Below are the code and all the weights of a small trained network. Each question names an input and a class and asks about switching units off, where a switched-off unit gives its printed mean instead of its output.

import numpy as np


def w(rows, s, z=0):
    codes = np.array(rows[::2]) - 128.0
    scale = np.full(codes.shape[1], s)
    scale[-1] = z or s
    return codes * scale


def f(y):
    return y / 2 * (1 + np.tanh(0.7978845608 * (y + 0.044715 * y**3)))


def log_softmax(a):
    a = a - a.max(-1, keepdims=True)
    return a - np.log(np.exp(a).sum(-1, keepdims=True))


def net(x, mask):
    res = np.array(x, float).reshape(1, 5) / 4 @ E
    y = f(res @ A[0][:, :-1].T + A[0][:, -1])
    res = res + np.where(mask, y, B[0][:, -1]) @ B[0][:, :-1]
    return log_softmax(res[-1] @ U[:, :-1].T + U[:, -1])


A, B = {}, {}
E = w([
[54,34,181,123,151],'x0',
[44,142,56,72,100],'x1',
[154,124,137,63,205],'x2',
[182,110,176,66,61],'x3',
[170,73,2,145,113],'x4',
],0.0097)
A[0] = w([
[123,103,76,101,118,103],'n1',
[182,41,68,129,121,101],'n2',
[93,130,138,226,25,124],'n3',
[177,98,157,201,140,74],'n4',
[147,204,92,135,155,130],'n5',
[194,129,163,178,181,124],'n6',
[173,114,155,164,166,109],'n7',
[130,132,125,120,141,2],'n8',
[156,88,69,148,139,61],'n9',
[95,75,146,133,138,41],'n10',
[192,81,164,114,96,158],'n11',
[73,183,162,95,127,107],'n12',
[102,66,159,119,137,178],'n13',
[94,203,204,125,136,51],'n14',
[164,214,97,114,133,55],'n15',
[75,160,94,240,223,36],'n16',
[61,164,92,37,101,240],'n17',
[163,84,151,68,22,93],'n18',
[157,113,149,71,88,97],'n19',
[87,21,148,103,144,125],'n20',
[185,202,121,88,94,136],'n21',
[175,125,113,19,250,50],'n22',
[109,160,155,127,145,162],'n23',
],0.014,0.0045)
B[0] = w([
[161,60,134,140,133,178],'n1',
[180,112,159,29,139,230],'n2',
[182,179,12,115,121,234],'n3',
[88,58,90,141,130,190],'n4',
[86,157,172,115,74,207],'n5',
[67,59,102,130,149,221],'n6',
[92,74,110,145,140,185],'n7',
[164,93,121,175,98,113],'n8',
[174,77,154,95,105,189],'n9',
[134,96,140,170,55,160],'n10',
[83,133,135,137,179,212],'n11',
[179,57,136,112,133,197],'n12',
[87,176,149,96,91,198],'n13',
[218,83,139,64,112,216],'n14',
[91,124,148,128,52,205],'n15',
[164,162,219,254,186,239],'n16',
[32,58,99,140,198,255],'n17',
[174,159,181,242,177,224],'n18',
[151,151,158,171,166,180],'n19',
[73,168,157,101,38,224],'n20',
[79,163,170,104,70,232],'n21',
[220,185,20,192,120,243],'n22',
[157,153,127,80,143,172],'n23',
],0.029,0.0094)
U = w([
[151,156,225,228,186,230],'0',
[215,47,185,92,115,170],'1',
[79,148,168,178,2,32],'2',
[171,172,13,194,104,242],'3',
[65,35,102,186,157,67],'4',
[66,173,153,127,209,247],'5',
[101,213,144,84,241,9],'6',
[110,194,136,77,164,1],'7',
],0.0076,0.0043)

Each question gives the input, the list of numbers given to net, and the class t.
The units are the neurons (one row each of A and B). Each row of codes is followed by its name. A weight is (code - 128) times the scale printed after its matrix; where a second scale follows, it is the last column's (A, B and U).
mask holds one flag per neuron, in row order. A switched-off neuron (its flag False) gives its mean, the last column of its row in B, instead of its output. The means were averaged over made-up inputs and are rounded, as every weight is.
A unit's drop is (log p(t) with every unit on - log p(t) with that unit switched off) / (log p(t) with every unit on - log p(t) with every unit switched off).
The circuit of an input: a set's keep is (log p(t) with only the set's units on - log p(t) with every unit switched off) / (log p(t) with every unit on - log p(t) with every unit switched off). Starting from the 12 units with the biggest drops (on a tie, the unit counted first), units are removed one at a time, each time the one whose removal leaves the highest keep (on an exact tie, the one counted first), for as long as the keep stays at least 0.8.
circuit, biggest first: the units of the circuit, biggest drop first
top k neurons: the k neurons with the biggest drops, biggest first
drop of u: that unit's drop, to one decimal
input [-6,-1,-8,7,1], class 3: top 2 neurons	n3, n16
input [5,-3,4,3,-1], class 2: top 2 neurons	n20, n3
input [5,3,-8,-4,-6], class 3: circuit, biggest first	n3
input [-1,1,4,-5,7], class 1: top 2 neurons	n2, n9
input [-2,7,0,8,-1], class 0: top 2 neurons	n18, n19
input [5,0,6,3,-3], class 3: top 2 neurons	n22, n21
input [2,6,4,1,-5], class 4: top 4 neurons	n17, n2, n9, n3
input [0,-6,-5,-7,8], class 1: top 4 neurons	n2, n9, n18, n4
input [6,5,6,1,2], class 2: top 4 neurons	n20, n3, n13, n10
input [1,2,-1,-2,-1], class 5: top 3 neurons	n22, n18, n6
input [-1,5,7,6,-4], class 3: top 2 neurons	n22, n16
input [8,7,2,-8,-4], class 0: top 2 neurons	n16, n21
input [3,2,8,-6,-8], class 1: top 2 neurons	n14, n12
input [-8,0,4,-6,3], class 2: circuit, biggest first	n5
input [4,7,2,5,-3], class 4: top 3 neurons	n17, n16, n12
input [8,2,-3,-1,0], class 2: drop of n9	0.0
input [-7,8,-2,6,-3], class 4: drop of n20	1.0
input [-1,-8,-6,7,0], class 4: drop of n11	0.1
